Here is a tiny trained network, its code and every weight. The questions are about switching its units off for an input and a target symbol, where a switched-off unit gives its printed mean instead of its output.

import numpy as np


def w(rows, s, z=0):
    codes = np.array(rows[::2]) - 128.0
    scale = np.full(codes.shape[1], s)
    scale[-1] = z or s
    return codes * scale


def f(y):
    return np.maximum(y, 0)


def softmax(a):
    e = np.exp(a - a.max(-1, keepdims=True))
    return e / e.sum(-1, keepdims=True)


def log_softmax(a):
    a = a - a.max(-1, keepdims=True)
    return a - np.log(np.exp(a).sum(-1, keepdims=True))


def net(x, mask):
    ids = ['αβδεηλμξστφω'.index(c) for c in x.split()]
    T = len(ids)
    res = E[ids] + P[:T]
    u = 0
    for l in range(2):
        r = res
        for j in range(2):
            rows = slice(2 * j, 2 * j + 2)
            q, k, v = (r @ M[l][rows].T for M in (Q, K, V))
            z = softmax(np.where(np.tri(T) > 0, q @ k.T / 2**0.5, -1e9)) @ v
            o = O[l][rows]
            res = res + np.where(mask[u + j], z, o[:, -1]) @ o[:, :-1]
        u += 2
        y = f(res @ A[l][:, :-1].T + A[l][:, -1])
        res = res + np.where(mask[u : u + 4], y, B[l][:, -1]) @ B[l][:, :-1]
        u += 4
    return log_softmax(res[-1] @ U[:, :-1].T + U[:, -1])


Q, K, V, O, A, B = {}, {}, {}, {}, {}, {}
E = w([
[151,204,207,152,205],'α',
[2,96,121,144,127],'β',
[143,144,141,59,100],'δ',
[77,86,150,35,113],'ε',
[105,92,90,148,84],'η',
[157,81,81,148,61],'λ',
[166,171,59,149,95],'μ',
[143,210,69,132,109],'ξ',
[140,152,139,56,101],'σ',
[140,175,148,51,92],'τ',
[194,203,5,131,147],'φ',
[154,82,132,86,28],'ω',
],0.017)
P = w([
[180,119,175,180,145],'0',
[167,118,164,162,139],'1',
[160,121,153,146,134],'2',
[152,125,135,130,127],'3',
[146,127,120,117,120],'4',
[135,130,108,103,112],'5',
[123,132,97,91,104],'6',
[110,139,84,79,99],'7',
[106,137,67,67,90],'8',
[92,146,56,58,84],'9',
[86,147,42,42,75],'10',
[73,156,28,32,68],'11',
[65,153,16,22,61],'12',
[52,159,1,10,54],'13',
],0.0093)
Q[0] = w([
[145,151,162,177,248],'L0H1',
[184,176,88,182,167],'L0H1',
[111,121,50,169,101],'L0H2',
[160,122,166,142,253],'L0H2',
],0.057)
K[0] = w([
[172,164,238,184,184],'L0H1',
[156,253,96,117,128],'L0H1',
[71,161,26,182,113],'L0H2',
[149,160,212,231,161],'L0H2',
],0.039)
V[0] = w([
[212,204,207,181,62],'L0H1',
[90,173,160,195,157],'L0H1',
[176,146,74,163,130],'L0H2',
[163,77,88,21,254],'L0H2',
],0.009)
O[0] = w([
[65,8,88,27,133,21],'L0H1',
[254,177,133,110,122,4],'L0H1',
[249,148,104,149,92,181],'L0H2',
[167,198,180,167,127,188],'L0H2',
],0.0082,0.0029)
A[0] = w([
[139,82,71,172,100,137],'L0N1',
[118,108,12,128,195,173],'L0N2',
[134,134,45,172,240,3],'L0N3',
[157,70,182,130,191,70],'L0N4',
],0.011,0.0066)
B[0] = w([
[125,241,218,193,145,234],'L0N1',
[1,183,233,214,157,253],'L0N2',
[200,14,61,9,35,157],'L0N3',
[38,128,56,170,83,149],'L0N4',
],0.0084,0.0051)
Q[1] = w([
[171,107,105,64,147],'L1H1',
[112,100,56,254,159],'L1H1',
[74,134,207,47,38],'L1H2',
[74,223,188,136,198],'L1H2',
],0.021)
K[1] = w([
[157,71,122,185,207],'L1H1',
[92,154,72,157,12],'L1H1',
[107,108,148,139,5],'L1H2',
[85,200,42,141,116],'L1H2',
],0.024)
V[1] = w([
[144,60,161,203,109],'L1H1',
[128,119,194,101,2],'L1H1',
[101,116,60,156,82],'L1H2',
[129,107,143,175,79],'L1H2',
],0.02)
O[1] = w([
[91,192,108,184,42,8],'L1H1',
[107,122,226,154,7,207],'L1H1',
[134,137,101,174,86,183],'L1H2',
[93,175,113,107,77,214],'L1H2',
],0.012)
A[1] = w([
[109,182,18,181,110,73],'L1N1',
[56,198,96,224,156,13],'L1N2',
[89,175,35,249,151,7],'L1N3',
[23,72,85,113,107,2],'L1N4',
],0.016,0.0031)
B[1] = w([
[102,112,194,185,6,195],'L1N1',
[143,126,140,39,160,250],'L1N2',
[162,118,123,132,204,193],'L1N3',
[154,82,56,206,183,205],'L1N4',
],0.018,0.013)
U = w([
[170,153,105,69,145,255],'α',
[248,208,157,168,116,178],'β',
[155,119,143,99,110,68],'δ',
[2,196,220,181,187,142],'ε',
[118,128,90,33,34,150],'η',
[126,130,97,82,73,163],'λ',
[181,108,166,106,117,25],'μ',
[162,130,164,92,123,45],'ξ',
[140,122,151,94,118,86],'σ',
[176,48,141,56,77,21],'τ',
[183,133,182,142,154,33],'φ',
[169,117,148,154,126,98],'ω',
],0.0077,0.0066)

Each question gives the input, a string of symbols that net reads in full, and the target symbol t.
The units are the heads (2 rows each of Q, K, V and O) and the neurons (one row each of A and B). Each row of codes is followed by its name. A weight is (code - 128) times the scale printed after its matrix; where a second scale follows, it is the last column's (O, A, B and U).
mask holds one flag per unit, layer by layer, with each layer's heads first. A switched-off unit (its flag False) gives its mean, the last column of its rows in O or B, instead of its output. The means were averaged over made-up inputs and are rounded, as every weight is.
A unit's drop is (log p(t) with every unit on - log p(t) with that unit switched off) / (log p(t) with every unit on - log p(t) with every unit switched off).
The circuit of an input: a set's keep is (log p(t) with only the set's units on - log p(t) with every unit switched off) / (log p(t) with every unit on - log p(t) with every unit switched off). Starting from all 12 units, units are removed one at a time, each time the one whose removal leaves the highest keep (on an exact tie, the one counted first), for as long as the keep stays at least 0.8.
units of the circuit, in order: the units of the circuit, biggest drop first
unit that matters most: the unit with the biggest drop
k most important neurons: the k neurons with the biggest drops, biggest first
k most important neurons of layer l: the k neurons of layer l with the biggest drops, biggest first
heads that matter: for each layer, one digit per head in row order, 1 if its drop is at least 0.15 and else 0, layers parted by /
input τ τ λ α τ τ α τ η, target ε: unit that matters most -> L1H1
input σ μ τ, target τ: heads that matter -> 10 / 01
input σ ξ η τ, target η: units of the circuit, in order -> (L1N4; L1N3; L1H1)
input φ τ β ε τ ξ, target ε: 2 most important neurons -> (L0N2; L1N2)
input τ α φ η τ ω τ α σ α μ η λ λ, target τ: heads that matter -> 10 / 11
input τ σ ω α η ξ, target α: 2 most important neurons -> (L0N2; L1N2)
input ξ ξ μ ω τ τ ξ φ λ φ β, target β: units of the circuit, in order -> (L0H1; L0H2)
input β β η φ τ τ β μ, target ε: 3 most important neurons -> (L0N2; L0N1; L0N4)
input β τ τ α τ λ δ τ η τ, target η: 2 most important neurons -> (L1N1; L1N4)
input α α ω τ δ, target ω: units of the circuit, in order -> (L1N4; L0H1; L1N2)
input α α τ α ω λ, target η: 2 most important neurons of layer 1 -> (L1N2; L1N3)
input ω τ τ δ τ, target ω: units of the circuit, in order -> (L0H1; L1N4; L1N2)
input φ τ β ω τ μ, target η: heads that matter -> 01 / 10
input α τ σ, target α: unit that matters most -> L1H1
input α η τ β ξ, target ε: heads that matter -> 10 / 11
input τ ξ φ φ τ, target τ: units of the circuit, in order -> (L0H1; L0N2; L1H2)
input ω λ η τ α τ τ δ α β β τ φ η, target β: units of the circuit, in order -> (L0H2; L0H1)
input ε λ τ τ τ λ β φ ω μ, target η: units of the circuit, in order -> (L1H1; L0H1; L1N2)
input ω τ ε β ε ε σ, target ε: heads that matter -> 11 / 00
input δ β τ ξ τ ω τ τ α η, target ε: unit that matters most -> L0N1
input η ω ε β ε ω β, target η: 2 most important neurons -> (L1N2; L1N3)
input β ε α β η η μ α φ δ, target α: heads that matter -> 10 / 10
input ω τ σ, target ω: heads that matter -> 11 / 00
input ξ β φ η ω ω σ ω α, target α: units of the circuit, in order -> (L1H1; L0H1)
input β α τ α τ τ α δ, target α: heads that matter -> 00 / 10
input ε τ τ α β ω, target ω: units of the circuit, in order -> (L1N4; L0H1; L0H2)
input σ τ ω τ η ξ δ, target η: units of the circuit, in order -> (L1N4; L1N3)
input ξ ω λ μ τ τ φ α η τ ω τ, target ω: unit that matters most -> L1N4
input ξ α β, target α: units of the circuit, in order -> (L1H1; L1N2)
